How the units are linked:
* | γ λ θ
sosu | zini siro boma
nenu | gela fofi zosa
nulu | duge nidi fisi
fana | sosu deti pimo
boma | siro rilu tize
zizu | gima zomi gima
doka | laki beze fuva
beze | gova vugi voka
gupe | voka bozi rigo
fuva | beze voka gupe
seba | tidi gima pari
fusu | rava zosa budo
tidi | fana pimo gima
zomi | mado zini siro
tipi | tigu pari pita
buki | budo doka laki
seso | nulu nulu voka
zini | noma gela tidi
rulu | tefo namu fana
gova | reti reti tipi
noma | sosu boma gela
dife | vuri fisi nulu
kira | tefo pita baze
duge | tigu vugi nidi
laki | guru seso tigu
pari | gupe rigo miga
siba | kive tigu reti
tigu | seso vuri vugi
nutu | nide budo buki
rava | nutu buki rilu
tufi | laki tigu duge
vuri | fuva budo momu
dozi | noma tigu sezu
budo | dozi sezu guru
namu | baze seba deti
momu | fisi gova beze
tefo | kira baze namu
tize | fusu nide nutu
gima | pimo mado zomi
vugi | vuri momu doka
guru | sezu dife seso
deti | seba fofi nuvu
fofi | tize rava rava
nuvu | zizu sosu pimo
reti | fuva kive pari
baze | seba tidi voka
nidi | vugi doka siba
pimo | deti nuvu mado
bozi | kive kira tefo
mado | nuvu noma zini
nide | zosa buki budo
siro | zini nenu siro
fisi | nidi siba gova
pita | rulu fana mado
rilu | buki laki tufi
rigo | bozi baze rulu
miga | bozi rulu pita
zosa | gima rava zomi
gela | boma tize fofi
voka | vuri kive bozi
kive | pari miga kira
sezu | boma tufi dife

The rows follow the links: the fewer symbols apart two units are, the more alike their rows tend to be.

Here are some units, each with a row of numbers. One shown again gets a slightly different row.
fuva
[  72,   40,    9,   36,  -67,   75,   15,  -12,   -7,   54,   23,  -27,   45,   -7,  -43,   -7,  -26,   40,   75,  -23,   -1,  -12,   -6,   -8,  -62,   12,  -11,   78,   -3,   17,   84,   13,  -53,   12,  -20,   65,  -59,    4,  -20,   84, -111,  -38,   10,    9,  -47,   20,  -54,    4,  -23,  -28,  -15,   81,  -21,   54,    7,  -95,   12,   35,  -29,   34,   32, -116,   27,  -27,   75]
nuvu
[ -36,  -25,  -37,   33,   55,  -36,   90,  -81,  -38,  -28,  -43,  -47,   27,    4,   51,  -60,    0,  -50,  -82,   42,   92,   -9,   -1,  -31,  -12,  -15,   31,  -27,    4,  -45,    9,  -31,   71,  -66,   -3,  -10,  -52, -109,   -5,  -57,  -20,  -17,   33,   37,   -4,   18,  -44,  -86,    2,   73,  -22,   -6,  -25,  -70,    9,  108,   12,    6,  -12,   44,    2,   38,   12,   54,  -28]
rava
[  14,  -13,   31,  -55,  -30,  -51,   80,   37,  -39,   29,   36,   54,  -82,  -11,  -34,   18,  -18,  -55,    1,  -40,  -17,   29,  -21,   39,   31,   49,   21,  -71,   50,  -51,  -42,   -4,  -19,   60,  -37,  -40,   -8,  157,    6,   45,   65,   46,  -39,   40,   13,   41,  -11,  118,   31,    9,  -13,  -50,  -56,  -85,    9,  -19,    8,  -56,   62,  -45,    5,   50,   24,   -4,   -5]
beze
[  71,   58,   16,    3,  -21,  102,   51,  -23,  -37,   17,   34,  -36,   65,  -34,  -24,  -23,   24,   30,   75,  -39,   30,  -38,  -22,    0,  -65,   36,   26,   76,  -11,   10,   81,   37,  -44,    5,  -48,   58,  -24,   21,  -46,   59,  -85,  -27,   27,   21,  -24,   30,  -61,   33,  -13,  -48,  -35,   88,   -4,   50,   35,  -77,  -13,   -5,    0,   42,   21, -105,   29,  -29,   32]
mado
[ -42,  -28,  -43,   14,   24,  -34,   91,  -84,  -35,   -4,  -32,  -39,   38,   29,   46,  -69,   -5,  -52,  -98,   47,  101,   -1,   25,  -24,    9,  -30,    1,  -47,    2,  -27,   26,   -6,   80,  -71,   11,  -13,  -50, -111,   13,  -52,   -1,  -41,    5,   22,  -22,   26,  -38, -139,  -28,   57,  -13,  -16,  -28,  -62,   -6,   96,    1,  -10,  -35,    7,   -1,   34,   13,   40,  -35]
namu
[  22,   -8,  -18,   -8,   59,  -25,  -49,   15,   40,  -41,  -83,  -24,  -20,   10,  -40,    7,  -45,   58,  -25,   66,  -69,  -42,  -37,  -27,   -4,    2,   50,   27,   25,  -28,  -74, -131,   49,   -3,    5,  -79,  -18, -117,  -38,  -58,  -38,   55,    2,    4,   39,  -32,   22,   83,   53,   29,   31,   54,   13,  -47,  -17,   13,    2,   92,   18,   56,  -18,   92,   -7,   -2,  -33]
gupe
[  65,    4,  -12,   58,  -49,    7,  -25,    8,   58,   74,  -38,   -9,    0,   36,  -67,   37,  -86,   70,   19,   12,  -61,  -31,    6,    1,  -31,   -6,  -35,   51,   18,    9,   22,  -40,  -24,   24,    7,   15,  -94,  -45,   15,   75, -102,  -51,   22,  -20,  -44,  -27,  -22,   -4,  -19,  -17,   19,   82,  -27,   59,  -66,  -90,   24,   66,  -54,   36,   56,  -74,    4,  -30,   79]
fusu
[   1,  -31,   23,  -38,  -52,  -65,   83,   37,  -19,   40,   40,   44,  -78,    1,  -22,   31,  -30,  -75,  -19,  -52,  -21,   34,    4,   47,   27,   31,   -1,  -80,   48,  -39,  -41,   10,  -39,   73,  -27,  -36,  -40,  151,   18,   46,   61,   33,  -38,   34,   -3,   22,  -12,   70,   16,   19,    2,  -60,  -54,  -72,  -16,  -12,   22,  -74,   50,  -46,   28,   24,   27,   -7,   19]
deti
[   6,  -22,  -27,  -11,   81,  -48,   30,  -17,  -13,  -63,  -71,  -39,   23,   -7,    8,  -51,   -1,    8,  -58,   49,   -6,  -25,  -37,  -40,    1,   23,   80,   -7,   18,  -56,  -56, -101,   74,  -13,  -14,  -49,  -26,  -97,  -48,  -73,  -12,   51,   26,   41,   41,   -3,   -9,   23,   43,   57,   -9,   13,   -6, -103,   -1,   82,  -13,   34,   42,   55,  -15,   95,   17,   25,  -49]
fisi
[  15,   56,   -2,  -34,   64,   57,   -6,   13,  -12,  -76,   18,  -46,   74,  -49,   32,   -8,   74,   15,   65,  -68,  -28,    8,   24,    3,  -12,   53,   40,   57,  -78,   26,   15,   78,  -40,    4,  -24,   77,   80,   79,  -32,   12,   23,  -19,   62,  -37,    9,  -14,   32,  -16,   23,  -64,  -34,   -3,   79,   49,   42,   12,  -83,  -48,   -6,   26,  -26,  -60,   -9,  -30,  -38]
kive
[  58,  -18,  -22,   10,   -6,  -19,  -35,   38,   95,   40,  -62,  -35,   27,   44,  -53,   55,  -85,   82,   -9,  -18, -131,  -13,   40,   28,    2,    0,  -11,   31,  -28,   14,  -47,   -8,  -22,   23,   36,   39,  -37,   -7,   21,   46,  -46,  -69,   77,  -76,  -46,  -36,   46,  -47,   -1,  -26,    2,   54,   12,   51,  -89,  -41,  -54,   24,  -83,   46,   39,  -51,    9,  -41,   17]
reti
[  60,   15,  -17,  -15,    0,   12,   45,   18,   43,    7,  -34,  -61,   80,   17,   -5,   14,  -23,   45,   16,  -73,  -84,   -4,   60,   27,  -11,   36,    2,   47,  -64,   11,   10,   42,  -42,   12,   11,   87,  -33,   72,    5,   63,  -29,  -81,  103,  -54,  -38,    7,   14,  -80,    0,  -50,  -28,   29,   24,   38,  -42,  -20,  -91,  -26,  -65,   21,   41,  -92,   22,  -42,    9]
zini
[ -50,  -31,  -10,  -29,   11,   15,   79,  -66,  -35,   31,   37,   31,   25,   55,   16,  -63,   35,   -8,  -75,   53,  112,  -22,   17,    1,   61,  -33,  -30,  -54,   51,   28,   84,   22,   89,  -73,   19,  -17,   41,  -56,   15,  -54,   10,  -15,  -61,   38,   -7,   64,   -6, -110,  -78,  -21,    1,  -20,  -17,  -25,   33,   71,   29,   -2,  -12,  -51,  -25,   35,   16,    6,  -68]

Each walk starts at a row. The symbols on each line, taken left to right, move it on to the next unit.
Answer with the unit's row; about right is enough.
[  21,   66,   31,   40,  -32,   98,  -35,   -3,  -44,    8,   54,  -11,   29,  -46,    8,    1,   36,    5,  112,  -28,   47,    5,  -11,    1,  -76,    5,  -18,   87,  -30,   33,   88,   52,  -83,    3,  -32,   49,  -10,   29,  -19,   55,  -63,  -28,   -5,   -5,  -17,   -2,  -54,   26,  -10,  -34,  -17,   58,   10,   84,   41,  -90,   22,   11,    0,   15,   21, -102,   -6,   -7,   67]
θ θ γ θ λ θ -> [  37,  -33,  -27,   12,    5,  -64,  -61,   36,  117,   18,  -89,  -36,   12,   52,  -40,   55,  -89,   66,  -45,    1, -122,  -11,   41,   11,   20,  -16,   -9,   16,  -22,   11,  -74,  -49,   -6,   26,   47,   10,  -38,  -37,   33,   29,  -22,  -41,   63,  -67,  -21,  -56,   50,  -36,    8,   -7,   22,   29,   25,   30,  -94,  -18,  -47,   47,  -69,   31,   36,    4,    6,  -34,   -2]
λ γ θ θ γ θ -> [  47,  -15,  -26,   11,  -16,  -46,  -13,   33,   98,   29,  -84,  -38,   32,   42,  -41,   50,  -80,   63,  -28,  -20, -116,    5,   53,   13,    1,   12,   -7,   27,  -37,   -4,  -45,  -20,  -20,    6,   41,   38,  -64,  -11,   31,   65,  -45,  -70,   89,  -85,  -40,  -40,   37,  -67,    9,   -5,    8,   47,    5,   35,  -86,  -30,  -51,   19,  -83,   50,   38,  -61,   14,  -34,   23]
[  26,   32,   -4,  -28,   49,   36,  -15,   40,   21,  -51,   -4,  -60,   80,  -27,   22,   18,   41,   28,   47,  -77,  -58,   21,   44,   24,   -5,   37,   37,   58,  -85,   24,   -7,   63,  -43,   12,    7,   90,   67,   77,  -22,   28,   22,  -54,   94,  -64,   -1,  -19,   58,  -52,   23,  -67,  -30,   17,   78,   58,   -6,    6,  -96,  -46,  -39,   29,  -17,  -70,   -1,  -40,  -27]
θ θ γ θ λ θ -> [  58,   21,   -4,   61,  -65,   56,  -38,   20,   21,   53,   -5,  -18,   10,   16,  -40,   17,  -44,   66,   56,   18,  -28,   -8,   -8,  -11,  -54,  -15,  -25,   88,    1,   17,   48,  -10,  -37,   20,  -11,   28,  -68,  -53,  -17,   67, -120,  -38,    4,  -15,  -35,   -8,  -51,   19,  -11,  -11,   19,  104,  -13,   70,  -19, -108,   31,   63,  -22,   32,   32,  -75,    7,  -22,   78]
θ λ λ γ θ -> [  -6,  -30,  -40,    0,   76,  -53,    7,  -36,   28,  -54,  -94,  -47,   27,   25,   14,  -28,  -11,   14,  -74,   58,    4,  -20,    2,  -39,   11,   -8,   52,   -5,    4,  -31,  -52,  -86,   91,  -50,   19,  -45,   -6, -129,  -12,  -87,   -3,   24,   31,   15,   21,  -20,   31,  -32,   24,   50,    4,    5,   14,  -74,  -24,   95,  -26,   54,   -4,   45,  -27,   90,   -1,   27,  -63]
[   4,  -30,   16, -115,  -15,    7,  122,   -6,  -34,   36,   42,   52,  -19,   41,  -35,  -27,   14,   -5,  -33,    0,   23,  -33,   -6,   23,   64,   34,    7,  -73,   70,   -1,   31,   25,   40,    4,  -23,  -49,   48,   85,  -19,  -20,   55,   35,  -80,   38,   14,   80,   20,    1,  -51,  -47,  -12,  -25,  -11,  -51,   38,   12,   -4,  -46,   42,  -72,  -35,   46,   52,  -32,  -90]
θ λ θ γ λ λ γ -> [  51,   34,   -6,  -20,   14,   34,   61,   17,   20,  -23,   -6,  -75,   96,  -18,    3,    7,   -1,   35,   29,  -76,  -58,    1,   48,   25,  -16,   56,   35,   50,  -71,   22,   21,   64,  -45,   11,   -8,   98,    5,   82,  -17,   61,  -18,  -75,   99,  -41,  -32,    8,   17,  -64,  -10,  -55,  -46,   30,   36,   31,  -12,   -7, -101,  -43,  -40,   45,    8,  -91,   21,  -42,    3]
θ λ γ θ λ -> [  25,  -22,  -10,   26,   29,   -6,  -72,    4,   47,    3,  -81,   -5,  -18,   25,  -60,    1,  -49,   83,  -21,   56,  -63,  -44,  -24,  -38,  -21,   -9,   31,   36,   19,  -28,  -52, -121,   25,    1,   14,  -69,  -31, -129,  -27,  -36,  -77,   32,   -6,    6,   12,  -44,   -4,   66,   32,   34,   35,   84,    6,  -11,  -32,  -26,   24,   98,    6,   49,  -12,   50,  -14,    7,   10]
[ -25,  -34,  -40,   24,   58,  -57,   70,  -72,  -26,  -45,  -67,  -57,   42,   -7,   42,  -53,   -1,  -34,  -78,   48,   62,   -4,   -2,  -42,  -24,   -3,   58,  -17,   13,  -53,   -2,  -53,   65,  -52,   -5,  -19,  -54, -122,  -28,  -57,  -30,  -11,   35,   43,   -4,   16,  -47,  -71,   23,   76,  -21,   -1,  -15,  -88,    0,  109,    4,   20,    2,   52,    1,   51,   20,   39,  -19]
λ θ λ λ γ θ -> [ -13,  -17,  -26,   23,   56,  -41,   46,  -57,  -18,  -36,  -70,  -47,   23,   12,   12,  -61,  -20,    8,  -72,   70,   49,  -35,  -13,  -44,  -17,   -8,   43,    5,   20,  -49,   -4,  -91,   76,  -57,   -3,  -41,  -47, -163,  -40,  -64,  -45,    2,   11,   32,   12,    3,  -36,  -39,   22,   69,   -7,   32,  -22,  -83,   -4,   73,   14,   52,    4,   54,   -6,   70,   13,   28,  -15]
γ λ θ λ λ γ γ γ -> [ -42,  -21,    0,  -46,    5,   16,   40,  -41,  -31,   31,   28,   28,   21,   53,   26,  -49,   27,    7,  -65,   49,  103,  -39,    4,   -5,   58,  -21,  -49,  -67,   51,   26,   62,   22,   83,  -71,   19,  -28,   62,  -62,   14,  -69,   34,    9,  -61,   34,   11,   53,   23, -110,  -77,  -16,   -3,  -30,   -3,  -15,   28,   73,    5,   -6,   -8,  -62,  -36,   39,   10,   14,  -82]
[ -55,  -19,    7,  -43,  -20,   24,   31,  -34,  -28,   36,   50,   61,    9,   67,   17,  -33,   20,  -11,  -59,   30,   98,  -24,    5,    8,   74,  -35,  -55,  -72,   41,   42,   65,   49,   75,  -59,   29,  -29,   69,  -13,   29,  -51,   63,    3,  -79,    2,    6,   49,    8,  -87,  -92,  -30,   11,  -63,   -1,    6,   33,   42,   15,  -26,  -16,  -81,  -39,   30,    1,   -1,  -73]
λ θ λ γ θ θ θ -> [ -22,  -22,   -2,  -67,  -15,   34,   74,  -43,  -36,   54,   49,   45,   20,   62,    4,  -50,   32,   12,  -44,   32,   94,  -41,    6,   -1,   58,   -3,  -52,  -52,   65,   36,   73,   38,   57,  -52,    8,  -28,   64,    4,   12,  -51,   24,   11,  -89,   30,    2,   79,   19,  -90,  -88,  -39,   14,  -27,   -7,   -6,   36,   27,   11,   -6,   -1,  -73,  -39,   14,   21,  -13,  -76]
θ γ γ θ -> [  -9,  -18,   25, -101,    0,    8,   73,   -4,  -33,   44,   60,   75,  -12,   48,  -31,  -34,   25,   17,  -30,   16,   33,  -33,  -11,   31,   72,   15,  -22,  -75,   71,   20,   28,   34,   42,   -7,  -14,  -40,   83,   76,    5,  -36,   76,   46,  -82,   34,   16,   73,   31,  -14,  -64,  -49,   -8,  -46,  -15,  -34,   29,   19,  -10,  -30,   35,  -92,  -57,   40,   32,  -23,  -90]
[  35,    0,  -27,   -9,   24,  -37,  -13,   40,   73,  -13,  -59,  -57,   60,   15,   10,   39,  -15,   21,  -10,  -52,  -98,   26,   58,   35,   13,   20,   14,   25,  -75,   25,  -48,   40,  -28,    2,   29,   68,  -14,   44,   27,   38,    4,  -75,  111,  -84,  -38,  -45,   50,  -89,   17,  -26,  -29,   -4,   57,   40,  -63,   11,  -99,  -47,  -67,   45,   11,  -49,    7,  -25,   -5]
γ γ γ λ -> [  19,   68,   14,  -15,   60,   96,  -27,    5,  -31,  -68,   52,  -47,   72,  -79,   28,  -27,   93,    9,   83,  -46,    6,   -6,  -17,  -11,  -27,   36,   61,   82,  -68,   23,   18,   51,  -36,   -9,  -41,   51,   97,   54,  -52,  -24,   11,    9,   42,  -10,   24,    2,   19,   43,   16,  -55,  -28,   15,   66,   41,   62,  -16,  -51,  -12,   33,   17,  -38,  -49,  -27,  -15,  -29]
γ γ γ θ θ γ -> [  40,  -27,  -14,   34,  -40,  -23,  -85,   36,   90,   39,  -78,  -11,  -17,   47,  -72,   53,  -84,   98,  -10,   34, -108,  -27,   12,    6,  -23,  -13,  -28,   41,   12,   -1,  -35,  -70,   -5,   24,   31,  -20,  -50,  -67,   19,   34,  -75,  -27,   23,  -45,  -25,  -37,   31,   10,   11,   -8,   35,   79,    4,   44,  -79,  -71,   -3,   74,  -49,   40,   36,  -11,   11,  -32,   46]
[ -81,  -12,   13,   47,  -61,   -8, -111,   -1,    2,   15,   74,   73,  -56,    0,   58,   44,   35,  -61,    4,   -1,   60,   60,   16,   24,   31,  -65,  -95,  -54,  -17,   54,   10,   79,  -28,   -6,   45,    8,   59,   30,   75,   -6,   76,   -3,  -62,  -25,    7,  -29,   34,  -41,  -34,   12,   33,  -99,    6,   72,   -2,   11,   41,  -34,  -10,  -79,   -1,   -2,  -51,   40,   27]
γ λ λ λ θ -> [ -47,   52,   20,   45,   13,   63, -114,   19,  -18,  -61,   75,   17,    8,  -69,   66,   16,   77,  -22,   98,  -21,   34,   31,    1,   -3,  -29,  -33,  -22,   61,  -70,   59,    8,   82,  -61,    0,  -11,   51,   89,   37,    9,  -17,   40,   -2,    2,  -25,   18,  -43,   16,   25,    7,  -31,   -6,  -34,   54,  103,   47,  -33,    5,  -23,   14,  -22,  -19,  -38,  -73,   16,   21]
γ λ γ γ θ γ θ -> [  64,   80,    1,  -22,   12,   98,   57,  -16,  -35,  -27,   40,  -54,   74,  -52,    1,  -32,   50,   25,   74,  -63,    6,  -10,    0,   -2,  -52,   62,   34,   87,  -39,   15,   64,   66,  -61,   -9,  -44,   77,   26,   63,  -42,   45,  -45,  -40,   48,   -1,  -17,   31,  -11,   12,   -3,  -54,  -45,   49,   26,   38,   52,  -35,  -48,  -22,    0,   44,    7, -113,   21,  -35,    1]
[  23,  -21,  -15,   10,    7,  -20,  -90,   39,   92,    6,  -83,   -3,  -27,   46,  -63,   39,  -55,  106,  -20,   39, -106,  -34,   -8,   -3,   -2,    4,   14,   35,    5,  -19,  -78, -100,   19,   12,   33,  -48,  -20,  -90,   11,  -21,  -44,   15,   19,  -49,   11,  -46,   35,   47,   29,    0,   36,   65,   15,   27,  -64,  -43,   -1,   82,  -21,   40,   -3,   38,   -1,  -26,   12]
γ γ θ θ γ λ -> [ -39,   -3,   19,   41,  -72,  -55,  -31,   28,  -26,   43,   64,   79,  -91,  -29,   29,   66,   -5, -105,   13,  -34,   -2,   68,    0,   26,    2,  -30,  -59,  -60,    9,   -4,  -20,   37,  -63,   61,   14,   -6,  -14,  113,   53,   46,   53,    5,  -51,   -1,   -8,  -26,  -31,   52,   11,   38,   21,  -84,  -42,    4,    0,  -28,   54,  -59,   18,  -59,   34,   -8,  -26,   30,   74]
θ θ θ θ γ λ λ γ -> [  22,  -20,   -9,    3,   23,  -24, -105,   46,   79,   -7,  -83,  -10,  -38,   49,  -63,   21,  -58,   81,  -13,   51,  -91,  -18,  -14,  -17,   -5,    4,   13,   31,   23,  -17,  -79, -123,   28,   18,   15,  -56,  -12,  -99,  -10,  -33,  -54,   33,    5,  -19,   13,  -45,   34,   65,   31,   18,   37,   66,    9,    4,  -42,  -33,    9,   92,    3,   39,  -14,   58,    0,   -6,   -5]
[ -19,  -11,  -35,   50,   18,  -49,  107,  -74,  -46,  -12,  -47,  -51,    9,    7,   34,  -53,  -17,  -48,  -65,   27,   90,    3,    6,  -31,  -29,   -5,   21,  -20,    2,  -53,   32,  -21,   48,  -41,    5,   14,  -89, -101,   -9,   -7,  -50,  -37,   33,   57,  -13,   22,  -69,  -84,   11,   76,  -13,    7,  -46,  -79,    5,   77,   14,   -5,  -16,   39,   30,   15,   25,   52,   14]
λ λ λ λ λ γ γ -> [ -82,  -18,   18,   42,  -44,  -12, -125,   22,    1,   -3,   67,   83,  -47,  -33,   54,   49,   31,  -62,   25,    1,   53,   57,    8,   15,   23,  -65,  -78,  -40,  -35,   60,   -3,   69,  -44,    9,   42,    2,   45,   31,   72,  -13,   84,   11,  -53,  -26,   10,  -41,   22,  -15,  -21,   12,   28,  -97,    8,   79,    9,   -3,   55,  -34,    7,  -73,   -9,   -1,  -58,   30,   34]
θ λ λ θ θ θ λ -> [  26,  -34,  -23,    1,   43,  -45,  -82,   42,   84,  -17, -102,  -19,   -6,   35,  -44,   24,  -56,   76,  -35,   43, -116,  -30,  -12,  -20,    9,   -7,   22,   25,    4,  -16,  -90, -105,   31,    7,   29,  -46,  -15,  -99,   -1,  -33,  -22,   18,   44,  -28,   15,  -61,   54,   18,   34,   16,   25,   42,   28,   -6,  -62,   17,  -25,   69,  -24,   37,  -13,   75,    6,  -19,  -12]
[ -60,   37,   30,   65,  -38,   42, -121,   19,  -23,  -14,   91,   63,  -60,  -66,   41,   27,   51,  -62,   79,  -19,   47,   49,  -27,  -12,  -32,  -58,  -41,    4,  -21,   42,   13,   33,  -50,   16,   -1,   -3,   28,   19,   17,    8,   45,   48,  -59,    0,   19,  -39,  -18,   90,   16,   11,   19,  -51,    9,   71,   50,  -41,   78,  -15,   41,  -42,    3,  -16,  -65,   42,   54]
θ γ γ λ λ -> [  34,   71,   39,   19,  -32,  107,    2,   -4,  -63,    7,   57,   -9,   12,  -75,  -10,  -22,   41,    4,  109,  -22,   54,  -13,  -47,  -16,  -68,   17,   14,   83,   -2,   16,   84,   42,  -60,   15,  -55,   25,   -8,   30,  -45,   48,  -57,    7,  -31,   33,    0,   21,  -53,   86,    1,  -34,  -13,   55,  -18,   54,   59,  -82,   34,   18,   48,   16,    5,  -85,    0,    0,   50]
θ γ θ θ λ λ -> [   5,  -48,  -27,   -6,   41,  -77,  -45,   40,   99,  -25, -106,  -32,   28,   54,  -11,   35,  -60,   53,  -70,   24, -102,  -16,   24,    2,   24,   -4,   10,   -6,  -25,   -8,  -94,  -52,   30,   -8,   49,  -10,   -5,  -67,   15,  -30,    2,  -32,   84,  -58,  -10,  -60,   57,  -58,   28,   16,   13,   12,   39,   -6,  -83,   52,  -54,   27,  -56,   39,   -5,   61,    4,  -12,  -16]
